Each row has a name. Each question is about the rows just above it.

[ 12   4   1  30 -24  10 -25] -> U
[ 14 -64 -32 -13   3  43  -2] -> M
[-29 -68   3 -68 -29 -68 -68] -> B
[ 22  18  -6 -67 -14  45  19] -> E
[ 19 -35 -10   3 -22 -21  -7] -> G
[ 28  23   8 -12 -39 -33 -33] -> X
How many times does B hold [-68]?
4
Number of entries in [ 28  23   8 -12 -39]:
5

[ 18  20 -26 -46 -36   6  14   1  -4]  F
[ 68  11 -18 -51 -31  -2  42 -15 -50]  S
[ 10  -9   4   8   5  -1   8  -2 -10]  T
[  5   8 -17 -22 -14  -1  11  -5  -4]  Z
[  9   7   1 -13   2  -3   5  -7 -16]  Y
[  5   8 -17 -22 -14  -1  11   3  -4]  R
[ 28  14 -22 -37 -34   5  18  -1 -15]  L
[ 18  -1   9  10  10 -11   9 -11  10]  A
[-2] with +1 step of 1 on every entry:
[-1]
Count of [10] in A:
3

[ 18 -37 -29 -51  16]  V
[-24  57  75  74  -2]  Q
[  5   0 -25   5   5]  J
[-5 -9 -5  3 -5]  P
[-26  54  77  72  -2]  N
[-26  54  77  72  -5]  W
[-6 22 22 18  1]  C
[-12  39  12   4  -9]  K
[-6 -6 -6 18 -5]  D
[  8 -28 -16 -29   7]  H
Count the entries of [-26  54]:
2
How many times does D hold [-6]?
3
Move every entry of [54 77] by +1 step of 1.
[55 78]
Shift each entry of [75 74] by +1 times 1:
[76 75]
Times [4] occurs in K:
1
How many times does J hold [4]?
0
Times [1] occurs in C:
1

[-5 13 -5 -4 11 12 -5] : simu
[-15 -13 -32 -32  -7   7 -15] : tar
[ -5  13  23 -28  11  12 -17] : goda
[-8 -8 12 34 -7 -9 34] : gazip
[ 73  -4 -33 -43 -25  -7  -7] : Kudab
Count of [-25] in Kudab:
1
Count of [12] in simu:
1
Count of [-31] in tar:
0
Count of [-5] in simu:
3
Times [-9] occurs in gazip:
1
[13] with -1 step of 1 on every entry:
[12]

[ 11  -9  45 -41   1   6 -46 -26] -> zoz
[-15 -26 -15 -19  47 -26 -26 -37] -> Dilog
[  9  -2 -29 -39 -26  11 -33 -40] -> falod
[ 36 -34 -12 -20  55  14 -11 -36] -> Vus
[ 22 -31  31 -42 -38  -9 -31   8] -> buvus
[ 36 -34 -12 -20  55  14 -62 -20] -> dit
[-20 -28  23 -29  -7 -17 -32 -16] -> bag
[ 23 -16  29  10  79 -38 -21  23] -> Ramub
[-25 -14  23 -30 -65 -18 -65 -22] -> zete
[ 15 -31  32 -46 -41 -10 -46   9] -> Gimaz
[ 36 -26 -15 -19 -34   6 -46 -26] -> gar
[ -8 -27  -8  27  -8  27  -6 -30] -> Big
Shift each entry of [-15 -19  47 -26] by +1 times 1:
[-14 -18  48 -25]
How many times does Big hold [-8]?
3
How many times does zete hold [-30]?
1
Count of [-15] in Dilog:
2
Move every entry of [-41   1   6 -46] by +1 step of 1.
[-40   2   7 -45]
Number of entries in [ 36 -34 -12 -20  55  14 -62 -20]:
8

[ 20  26  44   8 -13  38   5 -26  33   8  39  -8  47 -26  52 -38  70 -26
  28] = rukob
[ 50   3  44  11   2  63  23  11  33  16  -1 -14  19 -26  52 -49 -42  23
  42] = zan
[-39  26 -15 -14 -29 -58  -9 -21 -26  -8  23  17  -8   6 -28  41  84 -42
 -12] = Tudub
[-20 -54 -58   3  33 -22  -8  15 -26 -31 -34   1 -22  49 -40  30 -42  31
 -53] = fad
Number of entries in [ 50   3  44  11   2  63  23  11  33  16  -1 -14  19 -26  52 -49 -42]:
17
[23] with -1 step of 1 on every entry:
[22]
Move every entry of [-26] by +1 step of 1.
[-25]
Shift each entry of [ 8 39 -8 47] by +1 times 1:
[ 9 40 -7 48]
[26 44] with -1 step of 1 on every entry:
[25 43]
How many times does Tudub hold [-8]?
2

[ 41 -11  13 -23   2  25  23 -14   2 -23 -14 -20 -10  -3  -1  19   2  26
   2 -12   1 -52  28  34   4 -23  17   4  -2  34  -5  -1 -13 -14] : sani
[-23 -16 -11   0   1  37  -1   1   6 -10 -27  23  15   1  44 -32  17 -14
  27   7 -14   3  -8  28  29  19 -15 -17  15 -14 -43 -34 -15  42] : Bug
[ -7  14  21  13  25 -20  18 -40 -26 -28  -3 -17  18 -16   7 -14  21  46
  37 -65 -59 -33 -13  72  38  -1  55 -14  10  21 -20 -14 -22  46] : kol
Shift each entry of [-20] by -1 times 1:
[-21]
Count of [-14] in sani:
3
Number of entries in [-23 -16 -11   0   1  37  -1   1   6 -10 -27  23  15   1  44 -32  17 -14
  27   7 -14   3  -8  28  29  19 -15 -17  15 -14 -43 -34 -15  42]:
34
Times [-14] occurs in kol:
3
Move every entry of [1] by -1 step of 1.
[0]
Count the entries of [ 41 -11  13 -23   2  25  23 -14   2 -23 -14 -20 -10  -3  -1  19   2  26
   2 -12   1 -52  28  34   4 -23  17   4  -2  34  -5]:
31
Count the entries of [ 41 -11  13 -23   2  25  23 -14   2 -23 -14 -20 -10  -3  -1  19   2  26
   2 -12   1 -52  28  34   4 -23  17   4  -2  34  -5  -1 -13 -14]:
34

[ 18 -24 -24  18 -24] -> sigat
[ 21  47 -12  32 -26] -> baza
[ 11  19  -4  27 -19] -> Lome
[-61  37  30  36  -7] -> Tez
[16 74 22 14 10] -> vazir
[-48 -63  19  -5  12] -> dabar
[14 43 14 39 43] -> durov
[ 16  69   8  31 -11] -> kub
[-2 13 51  1 37] -> Sule
How many times does sigat hold [18]?
2
Count of [14] in durov:
2

[ 12  13  15 -36  -9  -2 -21  17  15  32   7 -12 -19 -21   3  15 -14   2
  -8   8   5 -11 -11  -8 -43  -7   5 -10  18 -17  51   3  10  27  -5  26
 -34  -1   6   3  14 -13  -6  17  24 -18 -24  48 -13  11  13 -11   1 -11
   8  23 -30  31 -16  13  -8  35 -19 -15] = Pidi
[ 14  13   3 -12   1  18  26  18  15 -22 -18  26   1   9 -29  10  17  -7
   3   5   7   3  12   3  25  23 -28  17  -7   3 -15   8  21  14 -27 -17
  30  24  -7  -5 -19   7   4  -5  -3   9   0  47  51 -29  15   3 -34   0
  -3  27  -8 -19  10 -11  -2 -20 -11  14] = fif
[-11  34   7 -22   5  42  21 -33  31  -3  26  15 -52 -30 -26 -14  18 -28
 -34   2   6 -15 -15 -19   7  -3  -9 -34  -9 -23 -29   7  -1   8 -25  -9
  10   8 -31  20   1  18  -6   1 -12   6  20  21 -30  -8  33  13  25 -37
 -16  31   2 -46  12   2  -6  -5 -41  11] = ril
[  4  22 -29  25  -1  11 -17 -28 -17  24 -31   8  20 -18  -6  21   7 -25
  -8 -46  -7   6  13   1 -41 -15  -3   1 -28 -15   4  13   8   9 -35  28
   6  -7 -34   2  37 -25  29   1   4 -16  36  16  -1   6 -27  -7   8  -1
   1 -23   2   2 -20  -3  -8  18 -22 -15] = Nidap
[ 14  13   3 -12   1  18  26  18  15 -22 -18  26   1   9 -29  10  17  -7
   3   5   7   3  12   3  25  23 -28  17  -7   3 -15   8  21  14 -27 -17
  30  24  -7  -5 -19   7   4  -9  13   8   2  27   7   5 -13   7  -8 -34
 -16 -10 -20  -3   5  10 -19   4 -21   8] = zifo
[  0  -2  14  -7 -25 -24 -48  21 -12  28 -26  13   0 -10  -2   4 -15  26
   2  13  -9   2  40  23 -16  -2 -19   5 -36  21   9  35   9  13  12   2
 -21  -3 -14  16   0  11  19 -20   0   2 -48  29   7  18  13 -10   1  -8
 -10  26  -3  18 -23 -13  16  -2 -34 -18] = Kubi
[-11  40  33 -30  22 -18  39  -4 -33 -30  10 -27 -60  33 -52  20  33  29
 -24  39 -34 -51  17  10  73  28 -51  -3  -6  23 -39  60   2  10  -4 -12
 -28   2  43   5  26  25  30  -8  31  14 -20  -1 -33  32  52  38  71  -4
 -31  17  -7   9   1  -5 -26 -23 -32 -23] = gemos
[-19  34  44  16   3 -18 -42  14  17  -8  -9   3  -8  -2  47  16  15 -33
  23  -4  38 -16  40  10 -46   9 -18 -33 -33  -8  32  28  13  -4 -50  60
  14 -16 -33  -6  30  23  32  32  -2 -23  43  20 -28 -18  -4   8   9 -58
  13  -1 -52   4 -11 -11   0 -31  -9 -21] = Mag
[ 19   5  16  -7  10  39 -16  -7  -5  -8 -24  27  -3 -51   0 -16  -3  22
  23  -8   8  -9  -5  -6 -25  47 -25  -6 -20 -27 -18  45  55  43 -34  15
 -37  -3   8   4  25  37 -30   1  19  -9  34  -2 -36  23  14 -14  -1 -10
  16  12 -32  10 -73 -10  -1  50 -35 -43] = zun
Count of [-19] in fif:
2
Shift each entry of [ 7 -1] by +1 times 1:
[8 0]
[43  5] with +1 step of 1 on every entry:
[44  6]

[-46 -45 -45 -44 -44 -45] = Vum
[ 65  -9  60  39 -13 -27] = notu
[ 64  -6  56  43 -18 -19] = zedo
[64 65 65 56 56 65] = nizi
Shift each entry of [-9] by -1 times 1:
[-10]
Times [-45] occurs in Vum:
3
Count the entries of [64 65 65 56 56]:
5
Count the entries of [ 65  -9  60  39 -13]:
5
How many times does nizi hold [65]?
3

[-41  66 -14  -9  15] : nize
[-21  54 -17  -9  23] : mirum
[  3  38 -19 -10  25] : rikug
[ 28  19 -20  -8  27] : lod
[-56  74 -13  -9   8] : Ganoz
[ 50  -1 -22  -8  25] : rog
[-65  71 -15  -4 -10] : zot
[-19] with -1 step of 1 on every entry:
[-20]
[-10] with -1 step of 1 on every entry:
[-11]
Count the entries of [ 50  -1 -22  -8  25]:
5
[ 19 -20  -8] with -1 step of 1 on every entry:
[ 18 -21  -9]

[-10  -8  34  28  37] -> Zizet
[-37  14 -40 -19 -44] -> Magoz
[15 -8 18 12 16] -> zugov
[ 43  26 -28 -68 -43] -> bal
[15  0 18 12 16] -> lilu
[ -4 -13  13  17  25] -> fogi
[-74  31 -75 -35 -85] -> mifo
How many entries does [ -4 -13] have?
2
Shift each entry of [-28] by -1 times 1:
[-29]

[59  9 27  6 -8]  voru
[-10  60 -37 -10  36]  pas
[ -7  -7  62 -10  -7]  Zer
[-36 -52 -36 -36 -36]  kirag
[ 59   9  59  59 -70]  Pib
How many times does Pib hold [60]?
0
[-10  60 -37] with +1 step of 1 on every entry:
[ -9  61 -36]
Count the entries of [-10  60]:
2
Move every entry of [59] by +1 step of 1.
[60]
Times [-36] occurs in kirag:
4
Count of [-7] in Zer:
3
Number of entries in [59  9]:
2

[-13   5 -71  29 -10] : Deg
[-12  -3  30 -14  20] : vem
[ -3  21 -64  27 -13] : zupi
[ 15 -27 -73  16  17] : sikir
[-12  -3  74 -23  -2] : busu
Shift each entry of [-27 -73  16] by -1 times 1:
[-28 -74  15]
Count the entries of [ 15 -27 -73  16]:
4

